x = |  83 |  94 | 101 | 162 |  91 | 147 | 137 | 143 | 190 |  87 | 127 |  82 | 119 |  46 |
x[-14] => 83
x[4] => 91
x[-4] => 127
x[8] => 190
x[3] => 162
x[-13] => 94
x[-1] => 46
x[-9] => 147

W =
| 196 |  90 |  88 | 142 |  90 | 174 | 131 |  85 |
| 168 | 115 |  96 | 119 |  64 | 178 | 160 | 118 |
| 176 | 124 | 132 |  90 |  96 | 148 | 146 | 129 |
| 101 |  75 | 131 | 138 |  91 | 123 | 178 | 161 |
| 160 | 110 |  73 | 101 |  96 | 103 |  79 | 188 |
| 172 | 118 | 184 |  97 |  84 | 165 | 149 | 186 |
| 115 |  73 | 187 |  99 |  93 |  94 | 119 |  65 |
| 158 | 124 | 141 |  92 | 119 |  71 |  89 | 174 |
|  69 |  74 | 102 |  74 | 142 |  78 | 105 | 100 |
| 108 |  59 | 192 |  78 |  64 | 161 |  69 |  99 |
| 160 | 146 | 125 | 175 | 127 |  63 | 167 | 127 |
| 177 | 153 |  94 | 168 | 100 | 102 |  61 | 112 |
|  68 |  59 | 162 |  64 | 145 | 169 | 123 | 184 |
| 112 | 127 | 114 | 146 |  96 | 103 | 166 | 150 |
| 153 |  72 | 193 | 113 | 173 |  76 |  76 | 196 |
W[0, 0]: 196
W[8, 7]: 100
W[11, 4]: 100
W[:, 5]: [174, 178, 148, 123, 103, 165, 94, 71, 78, 161, 63, 102, 169, 103, 76]
W[:, 3]: [142, 119, 90, 138, 101, 97, 99, 92, 74, 78, 175, 168, 64, 146, 113]
W[7, 7]: 174
W[0, 4]: 90
W[7, 6]: 89
W[11, 6]: 61
W[:, 7]: [85, 118, 129, 161, 188, 186, 65, 174, 100, 99, 127, 112, 184, 150, 196]
W[14]: [153, 72, 193, 113, 173, 76, 76, 196]
W[5, 7]: 186
W[8, 2]: 102
W[11, 2]: 94
W[13, 5]: 103
W[5, 4]: 84
W[9, 0]: 108
W[7, 4]: 119
W[8, 6]: 105
W[0, 7]: 85
W[2, 6]: 146
W[:, 0]: [196, 168, 176, 101, 160, 172, 115, 158, 69, 108, 160, 177, 68, 112, 153]
W[2, 2]: 132
W[14, 3]: 113
W[6, 6]: 119
W[5, 5]: 165
W[2, 3]: 90
W[14, 4]: 173
W[7, 0]: 158
W[0, 5]: 174
W[12, 2]: 162
W[:, 2]: [88, 96, 132, 131, 73, 184, 187, 141, 102, 192, 125, 94, 162, 114, 193]
W[5]: [172, 118, 184, 97, 84, 165, 149, 186]
W[:, 1]: [90, 115, 124, 75, 110, 118, 73, 124, 74, 59, 146, 153, 59, 127, 72]

m =
[[129 130 121 128 126 128 128 113 133 116 135 123]
 [126 125 128 130 127 127 138 129 135 130 128 129]
 [118 126 136  63 144  47 206 165  41 117 201 106]
 [134 132 129 136 120 121 134 133 135 116 121 120]]
m[0, 0] => 129
m[:, 5] => [128, 127, 47, 121]
m[0, 1] => 130
m[2, 2] => 136
m[3, 11] => 120
m[3, 9] => 116
m[0, 11] => 123
m[3, 7] => 133
m[1, 3] => 130
m[0, 8] => 133
m[0] => [129, 130, 121, 128, 126, 128, 128, 113, 133, 116, 135, 123]
m[1, 6] => 138
m[3, 3] => 136
m[1, 9] => 130
m[2, 3] => 63
m[1, 1] => 125
m[:, 6] => [128, 138, 206, 134]
m[3, 2] => 129
m[:, 9] => [116, 130, 117, 116]
